Below are the code and all the weights of a small trained network. Each question names an input and a class and asks about switching units off, where a switched-off unit gives its printed mean instead of its output.

import numpy as np


def w(rows, s, z=0):
    codes = np.array(rows[::2]) - 128.0
    scale = np.full(codes.shape[1], s)
    scale[-1] = z or s
    return codes * scale


def norm(h):
    return h / np.sqrt((h * h).mean(-1, keepdims=True) + 1e-5)


def f(y):
    return y / 2 * (1 + np.tanh(0.7978845608 * (y + 0.044715 * y**3)))


def log_softmax(a):
    a = a - a.max(-1, keepdims=True)
    return a - np.log(np.exp(a).sum(-1, keepdims=True))


def net(x, mask):
    res = np.array(x, float).reshape(1, 3) / 4 @ E
    u = 0
    for l in range(4):
        y = f(norm(res) @ A[l][:, :-1].T + A[l][:, -1])
        res = res + np.where(mask[u : u + 3], y, B[l][:, -1]) @ B[l][:, :-1]
        u += 3
    return log_softmax(norm(res)[-1] @ U[:, :-1].T + U[:, -1])


A, B = {}, {}
E = w([
[96,116,158,91,118,72,222],'x0',
[2,207,176,136,168,209,166],'x1',
[231,160,161,130,196,113,204],'x2',
],0.0063)
A[0] = w([
[94,181,162,94,111,47,253,100],'L0N0',
[141,179,129,83,69,106,190,3],'L0N1',
[210,127,94,181,197,143,102,105],'L0N2',
],0.0051,0.0038)
B[0] = w([
[116,1,161,105,121,134,180,251],'L0N0',
[41,93,92,82,78,114,95,99],'L0N1',
[187,180,119,118,117,117,175,207],'L0N2',
],0.0063,0.0028)
A[1] = w([
[172,78,208,111,152,121,248,249],'L1N0',
[143,207,149,150,249,253,161,233],'L1N1',
[112,245,104,116,160,8,168,9],'L1N2',
],0.0056,0.0018)
B[1] = w([
[101,98,49,97,215,164,114,254],'L1N0',
[113,175,181,194,153,210,90,232],'L1N1',
[148,2,88,167,89,24,95,120],'L1N2',
],0.0062,0.0056)
A[2] = w([
[51,39,155,104,135,114,220,2],'L2N0',
[59,55,233,81,116,48,254,79],'L2N1',
[52,202,34,128,4,158,15,190],'L2N2',
],0.0053,0.0012)
B[2] = w([
[211,44,199,64,118,170,160,226],'L2N0',
[142,59,46,40,2,200,223,238],'L2N1',
[157,46,228,204,53,79,127,255],'L2N2',
],0.0072,0.0033)
A[3] = w([
[190,223,95,175,130,157,148,4],'L3N0',
[134,75,128,173,72,39,96,120],'L3N1',
[182,99,53,61,145,2,162,156],'L3N2',
],0.0067,0.0036)
B[3] = w([
[187,71,65,103,45,219,59,154],'L3N0',
[139,88,43,143,194,78,135,200],'L3N1',
[48,254,114,65,56,86,88,253],'L3N2',
],0.0095,0.0043)
U = w([
[52,179,239,213,109,184,83,177],'0',
[80,64,122,22,58,146,195,198],'1',
[247,143,111,162,141,213,56,87],'2',
[118,167,135,146,117,107,141,3],'3',
[83,134,157,111,248,202,188,71],'4',
[157,239,39,63,95,60,83,162],'5',
[133,26,122,198,65,48,66,178],'6',
],0.013,0.0053)

Each question gives the input, the list of numbers given to net, and the class t.
The units are the neurons (one row each of A and B). Each row of codes is followed by its name. A weight is (code - 128) times the scale printed after its matrix; where a second scale follows, it is the last column's (A, B and U).
mask holds one flag per neuron, layer by layer. A switched-off neuron (its flag False) gives its mean, the last column of its row in B, instead of its output. The means were averaged over made-up inputs and are rounded, as every weight is.
A unit's drop is (log p(t) with every unit on - log p(t) with that unit switched off) / (log p(t) with every unit on - log p(t) with every unit switched off).
The circuit of an input: a set's keep is (log p(t) with only the set's units on - log p(t) with every unit switched off) / (log p(t) with every unit on - log p(t) with every unit switched off). Starting from all 12 units, units are removed one at a time, each time the one whose removal leaves the highest keep (on an exact tie, the one counted first), for as long as the keep stays at least 0.8.
circuit, biggest first: the units of the circuit, biggest drop first
top k neurons: the k neurons with the biggest drops, biggest first
top k neurons in layer l: the k neurons of layer l with the biggest drops, biggest first
drop of u: that unit's drop, to one decimal
input [-2,2,1], class 0: circuit, biggest first	L1N1
input [3,4,-8], class 6: top 4 neurons	L2N2, L0N0, L1N1, L3N2
input [-6,2,-7], class 6: circuit, biggest first	L2N2, L3N1
input [-4,4,8], class 2: top 2 neurons in layer 3	L3N0, L3N2
input [-7,-2,-1], class 6: circuit, biggest first	L2N2, L1N0
input [0,2,-6], class 6: circuit, biggest first	L2N2, L3N1
input [-2,-3,7], class 5: top 3 neurons	L3N2, L1N2, L0N2
input [-4,-5,8], class 5: circuit, biggest first	L3N2, L1N1
input [-6,0,-3], class 6: top 2 neurons	L2N2, L3N1
input [2,-7,-3], class 5: top 2 neurons	L3N2, L1N1
input [1,-2,-7], class 6: drop of L1N2	0.0
input [-2,6,5], class 0: drop of L3N1	0.2
input [-7,2,0], class 0: drop of L2N2	0.1
input [-3,5,7], class 0: top neuron in layer 2	L2N1
